(4157, 8348, 3109, 4708, 6325, 7672, 2165) value 2165
(-38, 45, -42, 48) value 48
(9059, 6173, 5677, 6241, 1291, 8494) value 8494
(4339, 5280, 7766, 2356, 5983, 3765, 4681) value 4681
(201, 181, 55, 227) value 227
(-16, -46, 46, 26) value 26
---
Q: [-72  60  13 -61 -17  68 -13]
A: 13

Q:
[[ 23  24   5  35 -11  22 -41]
 [ 39 -19   6 -14  32  -2   3]
 [-64 -17   8 -15  29  36 -60]]
A: 8

Q:
[[ 19   4 -17 -40 -52  -6  -3]
 [ 18  -1 -28 -53 -61  -7   2]
 [ 17   6 -20 -49 -63 -10   1]]
A: -20

Q:
[[ 35 -40   9   8 -23 -31 -16]
 [ -1  23  49 -61  26  -5 -17]
 [  3 -17 -29  54 -36   1   9]]
A: -29

Q:
[[ 12 -48 -61 -18 -48 -28  -6]
 [  7 -39 -62 -26 -55 -25 -11]]
A: -62

Q:
[[ 27 -21 -14  -9  47  28  -1]
 [ 21  -3 -42  -5  23 -12 -34]
 [ -3  58   6   1  15  13  -8]]
A: 6
---
array([ 465, -716,  624,   42,  556, -925,  -24]) Answer: 556
array([ 972, -993,  -32,  390]) Answer: -993
array([1, 1, 1, 2, 7, 2]) Answer: 2
array([9881, 7176, 3221, 5145, 8104, 1770]) Answer: 5145
array([7, 1, 2, 4]) Answer: 1
array([3760, 1719, 9897, 2455]) Answer: 1719
array([920, 518, 539, 364, 662, 172, 267]) Answer: 662
array([413, 515, 678, 834, 232, 510]) Answer: 834
array([ 47,  60, 189, 228]) Answer: 60
---
[ 18 -31  67  55] ans = 67
[ -8  -9 -70  -5  23  41] ans = -70
[-69 -26  19  14 -45 -51  22] ans = 19
[  6 -13  69   0  49] ans = 69
[  3 -10  -2  67   9  -1   8] ans = -2
[ 61  31  41   9   4 -30] ans = 41
[ -2  11 -33 -64] ans = -33
[69  3 20 52 61 -2] ans = 20
[-64  10  -1  -7] ans = -1
---
[170  47  86 176 117 244  45] ⇒ 45, 170

[2 5 8 4 7 4 6] ⇒ 6, 2

[9 2 6 7 6 0 1] ⇒ 1, 9

[2 9 4 8 6 2] ⇒ 2, 2

[-28  38  16  15] ⇒ 15, -28

[21 83 57 41 28] ⇒ 28, 21

[[  7  -7  20  46 -45  -3 -35]
 [ -3   1 -32 -28  36 -34 -28]] ⇒ -35, -3

[2575 8860 2431 5363 9093] ⇒ 9093, 2575
---
-6.1,-15.1,10.0,-2.6,-11.3: 10.0

-0.2,16.6,-9.0,-5.8
17.9,1.9,-2.2,-11.3
: -2.2

-1.693,-1.432,-0.690,0.837,1.865,-1.487: -0.690

218.822,-157.718,-168.816,91.797,98.294,227.187,65.671
-185.531,203.080,213.956,-61.516,-52.933,-194.275,-37.207
: 213.956

1.657,0.774,1.004,-0.868,-1.211: 1.004

0.04,0.00,-0.06,0.02,0.12,-0.14: -0.06

200.791,3.875,47.867,83.498,101.868,44.122
83.032,8.335,-225.677,-136.395,173.575,125.093
: -225.677
---
[[ 36  -6  30   9   1]
 [  6  21  48 -23  34]
 [-30   7  27  50  -5]] ==> 6

[[ -1 -11  -5 -47  -2]
 [  1 -14 -27  -7  28]] ==> 1

[[1 2 7 2 1 4]
 [1 1 7 3 2 4]] ==> 1

[[8 4 4 5 2 4]
 [5 4 3 4 1 2]
 [4 4 5 5 4 1]] ==> 5

[[36 26  1 79 40 34 15]
 [23 35 20 41 21 35 28]
 [ 1 60 81 69  1 24 25]] ==> 23

[[771 169 494 603   7 548 901]
 [539 304 910 562 790 919 571]] ==> 539

[[31 69  2 29 41 63 22]
 [27 52 88 26 47 64 21]] ==> 27
